In the rows, 128 means zero.
Each row of numbers belongs to one of the objects below and depends on some of the facts about them. Some rows are named. Which object is each other row?

How the objects are related:
κ: refers to; Φ: sits directly inside; Δ: is of sort; σ: belongs to class
beklon κ dritros,stufi,kifufus
biklu κ ruvur
brilum κ mustun,kofes,botam,remek,rukamem,varivek
drefun κ kostel,drivik,baze,rulom,sitrur,skepibrus,skosak
fastur κ fodis,stugir,skame,flavon
fetre κ nomem
flesudrem κ denas,noker,trepu,klefa
fuvisi κ goras,skigan,skamak,zefe,botam
gibros κ pebro,briflefli,rapunu,riskemun,gevin,nesi,mivom
grakir κ nebri,dratril,ristom,trudi,flavon
grosol κ grike,skosak,viske,varivek
grovul κ pludubor
klikik κ riskemun,dodraska,flogrus
klobrek κ bosok,kostel,vebron,nive,litriplis
leplis κ flurok,rukamem,vareles,ristom
likler κ grudok,bato
muflus κ pipos,kesuba,grenofe
nakifli κ skigan,pebro,noker
nodro κ bosok,genar,gomi,nesi
pafa κ skevu,dotavem,rulom,riskemun,tolun,zunuk
plifu κ nodum,kostel,lofin,mivom
plusetril κ kostel,skepibrus,litriplis,skame
pluvis κ kiklir
pomer κ goras,kesal,stuplubror,vareles
rabotrok κ briflefli,griklus,laskom,dotavem,klefa,flavon
repa κ varivek,fipo
rida κ troskir,laskom,drekles,dodraska
riple κ pludubor
sobriskim κ rulom,plonum,vapul,dodraska,flera,desa
sokuplal κ skigan,gasti,gevin,kiklir
stoski κ kostel,pleliplal,drekles,grugem
stuplar κ griklus,pludubor,baze,grinol,gatul,grenofe
tafli κ litriplis
tebir κ denas,viske,mivom,litriplis
tregra κ klafe,genar,ruvur,varivek
tutra κ genar,skekam,grugem,dratril,bato
vidam κ nodum,fazedru,laskom,grinol,grudok,vasem
zokor κ faflan,pebro,braska,grike
zorunu κ tresti,graten,skada,plelan
zuflen κ bobran,zogir
zunes κ dritu,pleliplal,rulom
{basker,rabotrok} Φ tretum
{bato,grinol,pebro,stuplar,stuplubror,tregra} Φ bobran
{baze,faflan,nive,remek} Φ pleliplal
{beklon,flavon} Φ plori
{biklu} Φ nodro
{bosok} Φ plonum
{braska,domel,klefa,klikik,plelan,trepu,tutra} Φ mustun
{brilum,pipos} Φ laskom
{datro,denas,flefos,skevu,sobriskim,tafli} Φ skepibrus
{dodraska,kiba,kiklir,repa,skozetrar} Φ leda
{dotavem,gevin,grovul} Φ desa
{dratril,flogrus,fudri,gomi,rapunu} Φ vebron
{drekles,grenofe,grudok,mivom,zunes} Φ rabril
{dritros,grike,klobrek,nesi,noplu,siskagek,vareles,vastak,zorunu} Φ zepluk
{dritu,rida,sokuplal} Φ skosak
{faskabru,skigan,susam} Φ drefun
{fastur} Φ riste
{fipo,flurok,grugem,riple,troskir} Φ skada
{flera,goras,pafa,plifu,pludubor} Φ ruvur
{flesudrem} Φ drivik
{fodis,kesal,stugir} Φ rulom
{gatul,rukamem,tebir} Φ klafe
{genar,piplagril,ristom} Φ flenan
{graten} Φ klebem
{griklus,nebri,plusetril,pluvis,resa} Φ briflefli
{grosol} Φ zunuk
{kesuba,likler,nodum,tolun,varivek,zogir,zomom} Φ tresti
{kifufus,skalo,viske} Φ fludror
{kofes,neskizi} Φ gasti
{kostel,leplis,nakifli,vapul,voflo} Φ gibros
{litriplis,muflus} Φ fuvisi
{lofin,riskemun,sitrur,skekam,stufi} Φ pomer
{noker,skamak,sogiza} Φ zuflen
{nomem,skame} Φ fazedru
{skime,trudi} Φ grakir
{zefe} Φ botam
{zokor} Φ vasem
{basker,bobran,braska,brilum,datro,denas,domel,dotavem,drefun,drekles,dritu,drivik,fazedru,flefos,flesudrem,flurok,fudri,gatul,grakir,grenofe,grike,grinol,grudok,grugem,kiba,kiklir,klafe,klobrek,kofes,laskom,leplis,litriplis,lofin,nakifli,nesi,neskizi,nodro,noker,nomem,noplu,pebro,plifu,pludubor,plusetril,rida,riskemun,ristom,rulom,siskagek,skada,skalo,skevu,skigan,skozetrar,sobriskim,sokuplal,stuplubror,tebir,trepu,vapul,varivek,vastak,vidam,zefe,zepluk,zomom,zunes} Δ b
{bato,baze,beklon,biklu,bosok,botam,briflefli,desa,dodraska,dratril,dritros,faflan,faskabru,fastur,fetre,fipo,flavon,flenan,flera,flogrus,fludror,fodis,fuvisi,gasti,genar,gevin,gibros,gomi,goras,graten,griklus,grosol,grovul,kesal,kesuba,kifufus,klebem,klefa,klikik,kostel,leda,likler,mivom,muflus,mustun,nebri,nive,nodum,pafa,piplagril,pipos,plelan,pleliplal,plonum,plori,pluvis,pomer,rabotrok,rabril,rapunu,remek,repa,resa,riple,riste,rukamem,ruvur,sitrur,skamak,skame,skekam,skepibrus,skime,skosak,sogiza,stoski,stufi,stugir,stuplar,susam,tafli,tolun,tregra,tresti,tretum,troskir,trudi,tutra,vareles,vasem,vebron,viske,voflo,zogir,zokor,zorunu,zuflen,zunuk} Δ a
{basker,bato,braska,dodraska,flera,genar,grugem,kiba,klobrek,nebri,nodum,noplu,piplagril,plelan,plusetril,riple,siskagek,skime,vapul,vastak,viske,zunes} σ f
{baze,beklon,faskabru,flurok,grenofe,grike,kofes,nesi,rapunu,skozetrar,stugir,tebir,voflo,zomom} σ g
{biklu,brilum,flesudrem,fudri,gatul,gomi,goras,grinol,kesal,lofin,neskizi,repa,resa,ristom,skalo,skamak,sobriskim,sogiza,stuplar,tregra,trepu,tutra,varivek} σ e
{bosok,datro,denas,domel,dotavem,drekles,faflan,fastur,fipo,flavon,flogrus,fodis,gevin,graten,griklus,kesuba,klefa,kostel,litriplis,mivom,muflus,noker,pafa,pipos,plifu,pludubor,pluvis,rabotrok,remek,rida,riskemun,rukamem,sitrur,skame,skevu,sokuplal,stuplubror,susam,tafli,vareles,zefe,zorunu} σ c
{dratril,dritros,dritu,flefos,grosol,grovul,grudok,kifufus,kiklir,klikik,leplis,likler,nakifli,nive,nomem,pebro,skekam,skigan,stufi,tolun,troskir,trudi,zogir,zokor} σ d

Named rows:
[126 109 132 100 129 134 147 135 103 129 115 114 139 130 132 111 120 113
 133 135 127 134 142 118 113 134 147 109 106 125 101 115 134 142 159 126
 124 118 143 125 134 133 109 134 156 136 100 127 104 135] -> fastur
[125 104 125 122 136 124 157 107 130 111  97 110 107 149 112 135 136 130
 132 132 129 114 132 143 138 134 135 115 110 123 121 108 132 144 119 107
 153 137 125 125 141 110 103 128 147 141 102 137 108 119] -> neskizi
[102 107 154 111 129 160 143 128 118 138 119 122 149 135 130 121 140 120
 108 115 130 111 127 143 121 132 153 130 115 123 136 130 122 148 180 133
 126 125 122 106 135 120 119 141 131 134 108 114 114 135] -> beklon
[ 87 108 139 122 127 166 138 121 122 129 122 121 135 121 134 133 147 133
 109 114 129 116 127 145 134 136 149 118 125 123 139 131 124 134 167 134
 125 129 128 114 133 132 119 137 135 133 122 126 113 129] -> piplagril
[154 203 136 161 105  95  71 140 154 137 176 147 146 109 126 126 108 146
 127 121 141 157 124  85 119  79 110 154 167 138 154 154 111  96  70 133
 106 141 136 149 104 141 175 103  88 101 173 114 185 138] -> skosak
[126 108 128 115 137 155 132 117 118 139 114 119 105 126 114 128 139 104
 136 131 103 129 139 141 123 141 140  81 108 134 115 113 127 128 147 133
 118 121 131 149 126 125 133 137 126 141 132 141  90 115] -> rukamem
[140 200 162 158  98 107  73 129 158 143 168 140 161 127 107 126 116 152
 109 107 151 142 116  92 116  67 135 167 161 136 173 150  98 110  80 124
 109 146 131 132 111 119 176 100  82 106 157 104 189 140] -> tretum
[123 115 120 117 146 142 139 124 114 134 115 107 100 123 138 114 149 125
 128 132 126 126 140 115 132 144 133  92 122 126 106 127 131 134 150 130
 144 116 124 146 123 131 116 136 128 139 127 129 105 124] -> skekam
[131 102 120 119 133 138 142 127 119 114 119 132 118 125 133 140 120 101
 141 137 106 124 134 143 122 139 131 109 130 133 120 129 147 113 143 144
 100 127 132 135 131 137 124 162 139 135 136 137  96 128] -> gevin
[131 108 132 107 128 128 156 142 107 114 115 121 150 135 142 118 107 111
 135 138 127 126 135 120 114 129 140 129 121 121 106 124 145 138 161 130
 114 124 144 114 139 140 100 151 162 132  96 120 103 145] -> pafa
[138  98 109 128 138 130 149 125 128 100 130 147 103 123 138 136 133 120
 148 141 110 121 147 138 126 157 113 118 101 125  91 128 145 134 142 139
 136 122 128 126 129 141 115 127 158 133 114 144 117 125] -> drekles
[125 112 112 116 143 128 147 115 111 113 102  98  99 132 125 125 130 119
 141 138 125 136 142 116 132 126 136  80 128 126 105 116 141 123 114 114
 132 129 140 149 134 129 107 147 145 145 125 138  93 124] -> gomi
[123 112 123 114 140 139 142 106 117 127  93  94 101 141 109 130 136 114
 135 131 121 131 134 134 135 126 148  75 125 130 129 105 131 126 116 115
 131 132 135 151 137 113 113 150 130 149 128 137  87 115] -> kesal
[154 209 149 148 100  85  79 155 141 144 169 139 177 122 125 106  97 152
 121 119 159 161 120  70 111  68 124 168 160 130 153 144 104 118  81 122
 117 138 145 133 110 135 157  92 102 103 139 105 191 150] -> stoski
[ 81  93  90  69 130 105 132 143  76 166 101 127 161 126 146 107 115 144
 121 142 133 132 106 176 153 176 117 170 118 139  99 109 144 139 142  89
 146 106 113  87 171  97 103 133 143 136 101 156 132 109] -> klobrek
[124 113 122 115 139 133 144 111 116 122  92  94 105 144 113 134 126 108
 135 134 121 129 129 138 137 124 141  82 133 128 135 106 138 123 118 117
 123 133 135 149 138 116 112 156 131 145 133 133  85 117] -> skamak
[ 69 109 148 148 117 176 127 101 148 114 125  58 124 124 133 113 148 153
 128 134  98 123 110 151 115 165 155 147 127 131 160 169 132 130 171 169
 121 119 119 123 131 138 131 131 165 139 154 128 129 120] -> plelan
[122 106 121 123 135 145 139 137 121 121 129 136 126 118 149 133 131 110
 131 132 114 124 130 139 126 146 121 120 137 126 124 140 142 120 160 150
 109 121 127 127 128 147 117 157 134 130 138 129 106 132] -> rapunu
[113 108 124 121 139 153 134 127 118 128 133 132 118 114 144 120 144 123
 126 129 120 124 141 130 125 148 130 109 118 129 106 138 133 131 163 144
 124 117 125 132 128 137 125 136 134 134 131 131 112 127] -> stugir
[ 71  90 106  63 136 124 125 103  80 158 100 102 124 138 125 111 140 139
 105 127 123 106 119 165 150 147 147 155 125 151  95 132 148 123 130  94
 130 116  89 108 174  61 128 170  96 147 133 144 124  99] -> dritros
[116 105 114 121 148 160 149 144 103 121 140 190 115  99 156 160 156 113
 113 102 158 120 159 119 153 118 120  75 125 114  97 109 127 126 156 125
 130 138 134 124 121 153 113 141 116 127 109 134 101 140] -> nodum

Name these rows:
No name comes twice in this set of rows, the named rows included.
[121 115 126 104 136 120 160 127 101 109  97  89 128 141 130 108 122 127
 134 139 146 132 144 100 124 115 148 103 116 115 102 113 141 147 133 109
 140 129 148 124 142 126  88 138 169 145  89 127 101 139] | stuplar
[ 97 113 122 124 135 162 131 128 119 137 125 119 116 107 142 125 151 130
 122 124 127 134 135 135 136 148 136  94 122 125 125 124 123 134 165 135
 133 119 132 137 123 139 125 124 139 136 134 136 106 124] | nebri
[112 108 125 138 124 140 132 112 136  98 124  65 109 125 135 106 120 127
 161 164  82 136 128 132  97 166 138 128 127 136 119 164 156 117 149 170
 106 111 135 145 128 145 124 144 179 140 153 136 116 121] | klefa
[141  95 112 131 138 132 149 128 133 109 122 146 108 128 134 143 128 108
 149 144 104 121 133 153 128 158 113 120 109 124 112 120 144 127 139 143
 128 124 130 127 128 141 117 136 149 132 121 143 106 122] | denas
[154 201 146 163 102  96  73 141 158 142 166 145 159 125 114 137 102 134
 118 116 140 149 107 103 117  72 118 165 180 138 184 147 109  93  68 135
  91 145 136 143 108 131 174 120  79 100 175 106 178 138] | gasti
[119  97 137 131 135 156 146 126 138 129 122 142 125 134 132 135 144 124
 122 122 119 107 123 157 131 156 127 137 103 121 135 127 122 148 167 138
 141 124 113 107 131 127 119 126 136 129 113 128 120 123] | skozetrar
[130  95 138 126 132 145 152 116 134 115 116 137 120 140 117 139 137 117
 131 127 113 107 132 153 125 147 136 125  97 125 121 117 127 145 154 131
 138 126 122 115 132 123 118 125 146 136 105 134 111 124] | datro
[ 95 163 101  73  97  46  49 122  96 197 145 145 179 134 103 106  96 174
  98 124 139 138  91 166 152 114 119 247 148 178 122 132 129 103  36  63
 124 124  88  91 178  27 182 114  52 116 156 154 217  89] | zepluk
[108  97 144 116 127 157 141 106 125 118 122 124 117 135 114 136 142 116
 121 120 114 108 143 140 118 131 156 112 107 133 114 130 132 131 156 136
 115 131 122 125 137 114 132 146 130 137 122 132 109 123] | graten
[133  97 132 108 144 151 155 130 103 118 133 190 112 121 130 155 151  97
 116 102 147 108 172 117 136 108 139  75 102 118  85 102 128 133 151 118
 124 139 134 125 127 131 119 143 113 132  92 133  93 138] | kesuba
[ 89 109 131 119 130 156 143 133 111 125 127 118 137 115 148 120 140 137
 118 122 141 125 135 125 130 138 142 122 125 119 122 131 126 137 169 136
 130 125 134 114 133 144 113 130 152 133 113 126 116 137] | riple
[142  99 130 128 137 145 142 119 135 130 111 134 109 137 113 141 136 105
 141 133 103 119 125 163 131 156 125 102 100 129 131 108 125 139 145 132
 133 123 127 133 125 125 126 126 135 137 121 141 100 115] | stuplubror

The same objects again, as new rows of numbers:
Named rows:
[110 148 149 111 110  97 134 102 153  69 151 119 155 175 151 105 108 167
 130 155 135 176 109 106 120 121 180 113 138 137 171] -> vebron
[134 125 135 126 175 125 158 165 150 163 118 141 122 126 144 106 108  95
 141 122 124 122 115  89 103 121 102 139 138 128 108] -> ristom
[ 97 146 148 111 167  99  92 142 138 143 108 118 117 149 129 103 146 166
  95  83 112 136 165 115  89  92  93 126 140 137  85] -> nodum
[ 84 123 174  93 177 128 134 155 161 179 106  98 107 140 137 112  99  99
 101 116 107 149 157  91  58  94  80 115 160 148  92] -> varivek
[101 139 133 102 111 101 121 100 157  54 168 106 156 182 161 137 125 145
 130 131 106 167 116 144 117 122 174 137 119 152 189] -> briflefli
[131 112 131 147 154 135 131 144 137 160 117 138 112 124 121 126 135 117
 135 122 128 104 125 129 132 127 114 121 121 140 102] -> kiba
[102 109 154 152  54 148 111  58 126  77 181 103 149 135 112 173 154 167
 116 190 125 177 118 150 149 136 200  93  97 143 153] -> gibros
[127 110  91 155 107 125 116 173 131 123 104 103 111 107 110 122  95 116
  92 154  90  93  97 103 158 191  66 139 118 137  95] -> vastak
[120 127 162 110 133 139 131 130 123 126 140  83 140 134 128 169 131 111
 137  78 104 117 137 151 127 127  99 139 115 127 136] -> gevin
[110 130 100 111 129 101 129 115 175  90 151 150 131 165 155 110 121 123
 138 167 132 158 106 143 112 133 176 119 134 163 181] -> bobran
[143 157 116  99 138 127 126 138  98 156 108 143 126 119 123 112 110 122
 122 108 143 120 148 120 117 127 113 145 151 109 150] -> trudi
[145 135 138 153 106 150 111 118  94 145 117 143 120  92  99 130 147 157
 114 141 151 124 131 126 145 124 129  99 126 103  92] -> fastur
[138 149 151 102 167 124 138 139 124 165 120 134 132 114 117 128  95  91
 148 110 123 131 114 113 106 135  98 119 142 128 149] -> rukamem
[128  94 164 154  84 175 146  99 106 134 112  99 110 102 111 152 140 135
 115 141 158 123 156 131 147 119 135 115 134 110  76] -> tebir
[116 144 109 116 112  99 115  98 154  84 157 151 146 150 138 120 125 138
 128 177 119 172  96 129 117 142 181 111 119 153 190] -> klebem
[133 129 165 140 116 148 131 124  98 137 111 106 125 109 113 134 131 159
 114 116 147 124 144 119 137 110 126 114 139 107  96] -> tafli
[141 149 135 116 156 111 127 154 121 130 113 126 132 138 138 112 117 135
 131  79 132 119 135 119 122 121 104 140 142 116 128] -> flavon
[184 119 155 187 125 162 174 130  94 151 134 162 149  84 107 118 143 156
 156 153 165 111 112  77 174 125 155 107 114  71  78] -> tutra
[156  88 163 152 157 152 188 143 128 134 136 104 148 149 132 158 117 105
 185  94 128  83 113 123 165 129 128 144 115 114 122] -> braska
[140 136 127 121 140 129 125 120 110 148 112 142 121 107 114 127 140 107
 141 107 127 124 127 130 124 125 114 129 119 109 109] -> voflo
[140 120 131 170  90 165 100 100  93 128 133 124 120  95 101 167 183 160
 116 121 140 116 145 163 164 121 133 120  97 110  87] -> pafa

Name these rows:
No name comes twice in this set of rows, the named rows included.
[ 98 121 126 113 134 133  97 119 140 167  94 137  83 113 122 122 141 106
 101 127 131 136 163 153  82 106  99 119 139 142  89] | zomom
[142 116 114 135 114 169 137 110 101 192 109 149 103  77  87 139 124 102
 119 177 169 119 140 135 126 135 134 108 149 122 130] | leplis
[118 105 144 116 142 147 145 143 137 129 126  87 123 144 140 159 119 103
 143  91 117 108 140 156 118 126 106 144 132 135 131] | noker
[122  89 153 157  99 182 127 104 113 161 141 104 110  91  97 188 147 110
 129 145 126 113 129 170 146 134 126 112 103 139 105] | sokuplal
[116 150 119 111 115 139  73 108  95 180  96 151 101  91  97 108 147 160
  71 142 155 144 177 132  95  98 115 107 157 118 102] | likler
[136 133 166 124 153 133 150 146 122 147 127 108 146 124 130 121 120 123
 134 107 114 128 134  86 119 113 105 131 128 106  99] | gomi
[131 115 141 104 149 136 158 129 131 159 105 127 116 118 123 130  92  78
 149 124 130 122 129 118 109 134 108 122 143 130 127] | kofes
[118 130 123 129  91 127 109  78 143 120 172 162 144 113 102 142 136 120
 131 212 119 180  87 134 126 152 188  76 103 152 183] | pomer
[142 142 132 113 141 120 134 131 112 133 102 137 133 126 129 112 122 129
 135 100 134 126 138 118 124 121 106 132 134 110 115] | stugir
[113 112 145  91 126 160 155 123 117 136 123  74 126 150 144 163 114  93
 137  85 128 104 164 161 122 120 106 165 148 125 155] | pebro
[140 145 149 117 145 116 131 149 115 126 108 114 132 139 139 114 110 148
 128  84 142 121 137 114 128 114 111 138 148 110 120] | skame
[149 132 113 143 111 146 111 103 103 161 122 161 118  79  96 133 157 115
 131 144 136 129 130 138 137 135 124 109 106 112 107] | beklon
[129 130 130 128 162 107 117 148 132 116 130 122 134 162 144 128 155 138
 141  67 105 106 138 135 134 114 103 161 110 121 107] | dodraska

